The symbols move the items like this.
q915 § q789
q915 ! q507
q915 ~ q129
q915 ^ q572
q495 § q73
q495 ! q728
q495 ~ q362
q495 ^ q807
q815 § q341
q815 ! q120
q815 ~ q807
q815 ^ q210
q362 § q78
q362 ! q654
q362 ~ q73
q362 ^ q341
q22 § q129
q22 ! q348
q22 ~ q915
q22 ^ q685
q41 § q654
q41 ! q444
q41 ~ q728
q41 ^ q120
q264 § q796
q264 ! q231
q264 ~ q835
q264 ^ q610
q312 § q977
q312 ! q440
q312 ~ q645
q312 ^ q709
q172 § q208
q172 ! q679
q172 ~ q775
q172 ^ q3
q230 § q278
q230 ! q341
q230 ~ q26
q230 ^ q16
q839 § q14
q839 ! q572
q839 ~ q523
q839 ^ q556
q399 § q839
q399 ! q678
q399 ~ q365
q399 ^ q348
q208 § q915
q208 ! q942
q208 ~ q22
q208 ^ q678
q661 § q923
q661 ! q26
q661 ~ q951
q661 ^ q78
q377 § q730
q377 ! q14
q377 ~ q709
q377 ^ q103
q775 § q22
q775 ! q706
q775 ~ q208
q775 ^ q132
q923 § q399
q923 ! q3
q923 ~ q450
q923 ^ q706
q278 § q132
q278 ! q277
q278 ~ q3
q278 ^ q951
q247 § q752
q247 ! q407
q247 ~ q7
q247 ^ q645
q807 § q11
q807 ! q495
q807 ~ q341
q807 ^ q246
q654 § q661
q654 ! q246
q654 ~ q16
q654 ^ q362
q685 § q895
q685 ! q22
q685 ~ q572
q685 ^ q365
q788 § q41
q788 ! q540
q788 ~ q719
q788 ^ q835
q212 § q709
q212 ! q523
q212 ~ q377
q212 ^ q789
q78 § q706
q78 ! q661
q78 ~ q679
q78 ^ q277
q523 § q312
q523 ! q895
q523 ~ q14
q523 ^ q212
q610 § q926
q610 ! q264
q610 ~ q932
q610 ^ q540
q11 § q172
q11 ! q73
q11 ~ q277
q11 ^ q26
q103 § q890
q103 ! q377
q103 ~ q407
q103 ^ q440
q210 § q230
q210 ! q815
q210 ~ q246
q210 ^ q728
q796 § q495
q796 ! q719
q796 ~ q120
q796 ^ q926
q14 § q645
q14 ! q349
q14 ~ q312
q14 ^ q377
q679 § q942
q679 ! q951
q679 ~ q706
q679 ^ q172
q16 § q951
q16 ! q230
q16 ~ q661
q16 ^ q73
q507 § q212
q507 ! q365
q507 ~ q556
q507 ^ q915
q556 § q377
q556 ! q839
q556 ~ q212
q556 ^ q129
q120 § q362
q120 ! q41
q120 ~ q495
q120 ^ q815
q572 § q349
q572 ! q915
q572 ~ q895
q572 ^ q839
q444 § q246
q444 ! q926
q444 ~ q210
q444 ^ q41
q645 § q231
q645 ! q247
q645 ~ q977
q645 ^ q730
q709 § q660
q709 ! q312
q709 ~ q730
q709 ^ q407
q348 § q556
q348 ! q399
q348 ~ q507
q348 ^ q22
q407 § q292
q407 ! q709
q407 ~ q890
q407 ^ q247
q730 § q264
q730 ! q645
q730 ~ q660
q730 ^ q890
q789 § q407
q789 ! q212
q789 ~ q103
q789 ^ q349
q341 § q277
q341 ! q362
q341 ~ q11
q341 ^ q230
q450 § q365
q450 ! q132
q450 ~ q399
q450 ^ q942
q660 § q835
q660 ! q977
q660 ~ q264
q660 ^ q292
q3 § q678
q3 ! q172
q3 ~ q132
q3 ^ q923
q951 § q450
q951 ! q278
q951 ~ q923
q951 ^ q679
q932 § q815
q932 ! q835
q932 ~ q926
q932 ^ q986
q365 § q523
q365 ! q685
q365 ~ q839
q365 ^ q507
q977 § q788
q977 ! q7
q977 ~ q231
q977 ^ q660
q292 § q932
q292 ! q660
q292 ~ q610
q292 ^ q752
q926 § q807
q926 ! q796
q926 ~ q815
q926 ^ q444
q440 § q7
q440 ! q103
q440 ~ q247
q440 ^ q312
q132 § q685
q132 ! q775
q132 ~ q678
q132 ^ q450
q728 § q16
q728 ! q210
q728 ~ q654
q728 ^ q495
q7 § q540
q7 ! q890
q7 ~ q752
q7 ^ q977
q706 § q348
q706 ! q923
q706 ~ q942
q706 ^ q775
q752 § q986
q752 ! q292
q752 ~ q540
q752 ^ q231
q231 § q719
q231 ! q752
q231 ~ q788
q231 ^ q264
q277 § q775
q277 ! q78
q277 ~ q172
q277 ^ q278
q349 § q247
q349 ! q789
q349 ~ q440
q349 ^ q14
q835 § q120
q835 ! q788
q835 ~ q796
q835 ^ q932
q26 § q3
q26 ! q11
q26 ~ q278
q26 ^ q661
q540 § q444
q540 ! q610
q540 ~ q986
q540 ^ q788
q895 § q440
q895 ! q129
q895 ~ q349
q895 ^ q523
q942 § q507
q942 ! q450
q942 ~ q348
q942 ^ q208
q986 § q210
q986 ! q932
q986 ~ q444
q986 ^ q719
q73 § q679
q73 ! q16
q73 ~ q78
q73 ^ q11
q890 § q610
q890 ! q730
q890 ~ q292
q890 ^ q7
q678 § q572
q678 ! q208
q678 ~ q685
q678 ^ q399
q246 § q26
q246 ! q807
q246 ~ q230
q246 ^ q654
q129 § q103
q129 ! q556
q129 ~ q789
q129 ^ q895
q719 § q728
q719 ! q986
q719 ~ q41
q719 ^ q796

The rows follow the links: the fewer symbols apart two items are, the more alike their rows tend to be.

Each row is also shifted at random along 4 hidden directions that mean nothing.

Some items, each with a row of numbers:
q923	[-297   51 -103 -230 -138  -24 -188  225  231   95  -32   66  116   86   10  206 -194 -226   47   64 -154   24 -223 -194  248  329  125 -195 -433  159  -85  338    7  284 -184 -294  -23  130  725  392  328  338 -518  319   85  170 -375 -234 -120  216 -303  209  379  316  162  114   18]
q926	[ 548 -376  176  310   46  515   89 -112 -144 -104  231  313  135 -243   21  -42  239  208 -119  -21  -15 -219  492 -164 -291 -308   -6  534  355  215  257 -332 -327 -272  102  187  246   -3 -358 -496  -71 -113  144   50  184  -95   57  -50  195 -132  450  -39 -131  253 -167  207  279]
q362	[-199 -180  181 -104 -212  138  555  104  252  168  232   40  340 -236  133  140  271   14 -545  220  -90 -262 -201 -328  -98  242  206  449   97  -90  233  214   74 -353   65   -4  120 -195  389  -28 -169   75 -454 -190  236 -219  -89 -459    9    6  338   -4  294  210   -9  -14 -279]
q835	[-651  394  150   50 -262 -191  136 -153 -487 -449   65    9  -58 -200  142  -24  438  746 -347  204  190  -50  253 -124 -197 -393   22  541  285 -335  125 -434   36 -458  223  222  204   11  -36 -183 -382  567  392 -152  181 -196  121 -213  177   50  108 -143  206  231   70 -166 -360]
q788	[-464  320   71  211 -349 -126  484  -23 -325 -445   40  -16   -7 -170    4 -215  435  599  -50   16  233  199  361 -263  -85 -332 -215  418  282 -284  -92 -539   84 -474  599   -1  350   79 -226 -123 -559  356  404 -119   67 -143 -220 -321  292  -87  115  -88  -19  288   -7   33 -408]
q278	[-354 -498   36  -97   -2  398 -339   72  207   11   33  190   82  -18   27  267 -189 -355 -194  149  -83 -332 -159 -144  153  206  146 -106 -167  440  266  382 -327   25 -262   49  -29  161  355  -39  402  132 -540  268  160   69  -99  -84 -259  -94  277  168  240  191  186  132  361]
q349	[  43  760 -200 -112   56 -683  -41  -78   17  150 -213 -211 -166   89   32 -263   12  134  145 -199  147  288 -256  236  -55  -43   19 -362   -5 -263 -399  -69  561  163    8 -124 -116 -239  -48  194 -187  -46  385 -130 -152  -83  -33  262  125  196 -618  -78 -135 -337  107 -106   44]
q540	[1122  524  -50  240 -208 -300  222 -132 -362 -178   28  246  -70 -301  213 -211  236  630   42   68  205  199  373 -239 -292 -302   20  280  270  -60 -185 -513  196 -263  287 -101  323 -139 -102  -73 -382  424  394  150  164 -175 -288 -184  356   35 -255  -55  169  306   -8  273  121]
q895	[-321  161 -149  -47  325 -115  153   41  197  436  -41 -159 -124  106   45  -85 -201 -465  469 -140 -209  188  -55  348   44   11  -84 -391  -29 -213 -311  167  310  567  -76 -126 -257  -35 -190  274  141 -526  198 -168 -208  188  157  226   32  115 -292   38 -442 -445 -200 -121  -11]
q495	[-478  270   64 -120 -163  227  315  153  281   23  352  -23  449 -197 -158  201  231  152 -201  276 -178  -98  116 -267   89 -142  111  810   68 -122  161  105 -178 -184  211   57   84  185  460 -111   86  258 -267  -35  481   -5 -446 -490  135  308  409  -72  172  374   70  -92 -322]
q572	[-1059   408  -151  -219   117  -217  -678   225   176  -216     5  -473   -21   493  -603   -91  -113  -111   513  -421    91   191  -136   203   363   -58  -389  -211  -364  -123  -186    61  -247   335   -48   -75  -189   322    57    31   192  -262    88   216  -323   349  -209   284   -42   349  -370   -83  -191   -75   159  -233  -260]
q932	[1048 -295  227  187   54  142  232 -380 -434  -13   90  180 -196 -206  471  104  156  346 -358  134 -130 -324  271   31 -454 -164  163  454  452 -210  316 -284   18 -183  -69  455  -41 -250 -400 -250 -155  113  209 -438  149 -293  749  124   14 -293  356  -51  112  -78 -328  -97  -85]
q230	[-414 -224  169  -90 -211   34  296  -17  110   98   71  208  234 -377  224   79  272  140 -686  255  -21 -362 -330 -281 -238  308  364  277  122  125  259  111  210 -352 -121   67  102 -330  388 -123 -212  317 -518   21  198 -347   66 -369  -49 -136  277   18  462  205  139  159   91]
q660	[ 664  708 -221  134  -98 -107   10  -79 -237  -79  -22  -24  -96 -136   59   23 -105  316  292  287   38  407  458  173   10 -650   39  235  129 -245 -322 -142 -110  217  273  102  -47  369 -127  130   95  341  600   47  438   58 -147    7   54  228  -77   47  -83  -45   49 -172   59]
q709	[-526  558 -100   65   85 -441 -422 -428 -450 -202 -190  -95 -383  -35   25 -116   44  499 -164  194  291   98  -73  513 -229 -432  173 -278  215 -105 -131 -134  201   29 -113  335 -216  -49 -381 -152  -51  340  625  -78  133 -264  552  339 -155   57 -100  -22 -113 -438  339 -181  333]
q789	[-787  245 -143   52   97 -335  532  113  111  304 -138 -136  -30   14  -11 -385    4 -269  435 -214  136  435  -85  146  -48  130 -129 -530   10 -122 -533  -96  568  101  358 -338   87 -173 -342  240 -338 -511  374 -168 -427  -23 -196   60  162   -6 -476  -44 -498 -336 -155   54   36]
q986	[-468 -100  225  238 -141  146  153 -268 -437 -242   97  223  -18 -283  234  -35  349  463 -332  147   67 -129  399 -117 -336 -344   61  521  463  -59  157 -435  -61 -377  137  260  215 -170 -308 -359 -284  308  253 -113  118 -199  230 -134  241  -88  354 -119   25  233  -88  109   54]
q377	[-611  501 -114   25   59 -563  148 -226 -155   92 -221 -111 -197  -92  198 -392   39  134   16  -72  277  268 -194  290 -231  -32   43 -402  175 -112 -353 -199  540   -2  137 -119   -3 -313 -313   26 -334  -19  513 -102 -265 -221  166  156  112  -25 -437  -19 -247 -358  161   75  278]
q129	[ 312  776 -314  -37  217 -391 -486   18   84  329  -74  -41  -84   57 -104  -89 -228  -95  546 -185   14  234  -45  255  -15  -59  162 -299  -94  109 -440   50  301  621 -230 -224  -82 -167   98  273  346 -116  209  344 -128  131 -239  268  142  352 -754   -7 -146 -100  101  189  588]
q103	[ -72  481  -53   20  114 -526 -158 -294 -303   97 -208  -33 -325  -73  187 -253   26  279  -49   43  251  140 -268  423 -311  -88  155 -456  246 -106 -309  -97  547   70 -114   72 -169 -342 -376  -24 -238   92  478 -149 -165 -263  463  336   -2  -59 -400  -17 -155 -436  112   33  397]
q312	[-136  425 -128    9   57 -467 -313 -260 -330 -218 -198 -223 -306   89 -121 -278   35  393   -4   10  288  174 -212  444  -84 -256  -70 -366  120 -167 -182 -155  144  -41   36  170 -122  -87 -441 -172 -156  129  587 -101  -45 -174  404  374 -119  -43 -255  -62 -189 -403  215 -121  147]
q14	[-443  630 -171   34    5 -539   40  -98 -135  110 -199 -139 -164  -42   64 -369  108  167  145 -110  284  345 -252  252 -117   -1   12 -404   65 -152 -359 -189  544   47   94 -188   46 -318 -226  116 -320   15  398  -51 -249 -181   33  159  181   52 -607  -30 -214 -305  153   81  153]
q26	[-198 -782  204 -123  -46  326  -23   81  211 -133   10  113  121 -100  -60   88   68 -185 -488   29   67 -340 -330 -208   95  327    3  -84 -113  387  381  202 -189 -404 -167   42   81  -60  101 -280   -4  -40 -623   83   14 -141  -17 -204 -207 -282  424  -10  256  188  160  190  158]
q277	[ 411 -859  158  -98  115  504 -266   87  239   75  -33  161   88   12   -7  288 -231 -417 -324  119 -140 -393 -267  -26  117  280  135 -116 -152  423  422  389 -405   19 -382  133  -71   43  173 -112  343  -49 -521  115   89   60  130   25 -357 -246  410   99  228   86   14   71  232]
q365	[-215 -544   47  -39  311   57 -456   60   44   30  -66 -252 -224  457 -238  -53 -232 -388  264 -495   24 -134 -106  245  136  271 -313 -514 -219  108  132  109 -171  247 -346  -47 -256  -59 -249  -53  194 -598 -159  -46 -563  201  357  483 -218 -129 -148   19 -231 -277 -209  -63 -108]

Start, symbols taken left to right, then the item you end at.
Answers are names.
[ 594 -325  120 -137 -155   85  410  134  240   77  186   76  263 -183   53  140  218    8 -499  136 -104 -253 -294 -353  -84  363  149  284  -15  -11  287  117   91 -420  -20  -24  140 -220  347  -94 -258   34 -529  -53  159 -243 -102 -381   21  -84  269  -15  321  212   30  104 -200]
^ ^ => q16
[-268   68  148   35  -60  400  226  -42  163  222  361  233  293 -388   32  286  146   36 -221  337 -314 -239  307 -141 -122 -297  280  821  251    5  226   73 -254  -14   22  214  -48   96  286 -134  213  117  -84  -24  587    7  -96 -302   76  205  482  -36  104  223  -53  -51  139]
§ ! => q341
[-521  -15  116   58  -24  452   36  -38   38  -24  322  207  276 -269  -51  211  258  160 -175  315 -144 -181  463 -136 -106 -367  132  794  315   38  264  -30 -348 -137  123  267   66  165   82 -233  141  123   21   23  407  -45  -87 -263   74  169  518  -62  -15  307  -87  -63   78]
~ ~ ~ => q73
[-667 -487  202 -180 -100  173 -110   37  145 -200   73   13  103  -22  -32  129  201   54 -691  177   71 -422 -405 -233   86  281  140  112  -67  144  454  208 -149 -471 -171  160   58 -103  250 -272  -37  216 -606   10  106 -248  160 -229 -216 -125  437    8  385  235  231   69  -69]
§ ~ ^ => q132
[-497 -414   90 -185 -120  178 -418   94  140 -248   28   71  121   24 -203  209    8   -2 -412  136  -12 -315 -287 -146  193  164   79   36 -227  331  338  235 -367 -248 -235  118  -40  101  353 -186  225  265 -560  203  159  -73  -85 -140 -274  -51  305   98  359  283  290   17  113]
^ § => q775
[ -48  390 -197   54  133 -299  187  136  273  324  -75 -245   17  148 -202 -259 -173 -313  589 -328  -13  342  -53  171   75   76 -219 -393 -176  -96 -461  -10  314  336  200 -383   47  -35 -148  300 -106 -489  245  -16 -322  101 -320  188  181  130 -559    5 -416 -263 -124   32  -12]
! ! => q129
[ -98 -309  -10 -243   68  259 -360   76  185  114   -4  114   82   51   54  461 -301 -384 -216  281 -305 -263 -208    8  156  196  259 -120 -206  242  196  505 -284  278 -437  118 -259  166  599  189  551  185 -542  164  201  119   89  -52 -347   72  188  178  367   82  146 -106  105]
^ ^ => q3
[ 888 -186   90  232   36  502  216   74  238  148  323  334  330 -325  -23  130   79    0   59  182 -246 -217  457 -208 -191 -220   94  693  201  240  207  -71 -324   -6   81   75  208   97    5 -241  172 -157  -74  187  359   35 -304 -269  196   35  381  -42  -82  311 -169  186  333]
! § ^ => q341
[-233  -68   85   42 -108  304  625   57  236  317  343  265  415 -378  172  171  212  -82 -199  297 -212 -185  180 -333 -109   31  264  610  211  107  104   10   45 -221  161  -31  205  -84  323  -14  -44   57 -308  -71  341  -84 -304 -501  213   70  400   36   56  305  -85  166   60]
! ! ! ~ => q246
[ 414 -604   82 -218  118  381 -360   34  189  127   13   33   37  147  -47  446 -324 -396 -275  181 -342 -326 -244   43  216  242  206  -95 -292  211  386  568 -353  206 -453  191 -310  114  409   89  473   10 -601   46  265  118  332   21 -417  -57  384  193  290   -5   47 -160   30]
^ ! ~ => q923
[ -21  565 -185  171  -37  -28    7 -171 -264 -104  -21  -83 -193  -63  -29   68  -57  260  197  313 -117  389  341  363   37 -640  -27  252  124 -346 -189  -49 -177  198  330  279 -228  409 -171  171   93  252  685 -119  447   63  143   60  -88  145  221   -5 -201 -215   12 -363 -180]
^ ! § § => q41
[-143 -232  217  -68  -98  218  639   34  232  321  225   77  373 -212  185  244  165  -89 -514  336 -267 -289 -109 -198  -67  183  236  498  189 -194  246  184  114 -258  -21  114   21 -188  344   30  -96   45 -447 -352  292 -181   84 -398  -22   25  462  -60  225  122  -67 -139 -364]
^ ~ ~ => q78
[ 417  886 -190   82 -146 -277  139 -157 -323  -69   63   19 -107 -244  138   74   17  468  127  287  -27  376  361   70  -66 -556   94  370  156 -436 -249 -232   89  117  337  109   39  262   88  228 -100  539  628  -66  412  -22  -74 -106  147  256  -85  -19  153   67   44 -200 -128]
! ~ ^ => q540
[-1088   256  -131   195   -43  -352   197  -147  -198  -150  -232   -75  -193   -28   -31  -490   224   223   112  -169   428   338   -56   249   -83   -82  -149  -465   139   -90  -290  -276   352  -308   280  -114   186  -143  -555  -139  -408   -44   572   -42  -257  -135    40   139   152  -202  -281   -82  -425  -277   147    82   220]
^ § § § => q41
[-230  -70  -75  281   30   65   63 -105 -155 -264 -113 -141 -166   64 -237 -302  -15   87  328 -133  216  311  163  327   57 -378 -382 -338  165  -32 -166 -211 -170 -167  376  101   40  260 -788 -251 -196 -330  667 -110  -42  -31  190  259  -96 -220  136  -83 -539 -383   24  -91  127]
^ ^ ^ => q890
[ 215 -212  181 -262 -140    1 -183   93  197 -282   83  -66  180   75 -167  239  236  256 -643  148   51 -366 -485 -241  142  262   82  229 -170   40  424  120 -173 -402 -232   86  -22 -120  384 -239 -115  175 -585   32  188 -219   41 -186 -202  -18  354  -84  500  237  312  -22 -309]
! ! ! => q341
[ 191  348 -128  168  119 -260 -427 -375 -350 -151 -202  -76 -341   52    0 -129  -15  290   23   22  212  156   50  507 -130 -351  -43 -249  235  -56 -133 -146   20   77    2  304 -185   83 -553 -202  -46  114  611  -65   74  -90  509  437 -121  -93  -14  -72 -277 -423  150 -171  354]
§ § => q932
[ 308 -131   87  428 -191  175  120   27 -255 -319   83  394  158 -315  -63 -337  431  456   84 -159  351  -27  574 -440 -229 -318 -143  408  366  454   50 -666 -150 -618  423 -144  641  -68 -403 -466 -354  107  215  393  -14 -145 -544 -334  470 -207   41 -129 -116  554  -14  604  519]
! ~ ! => q926
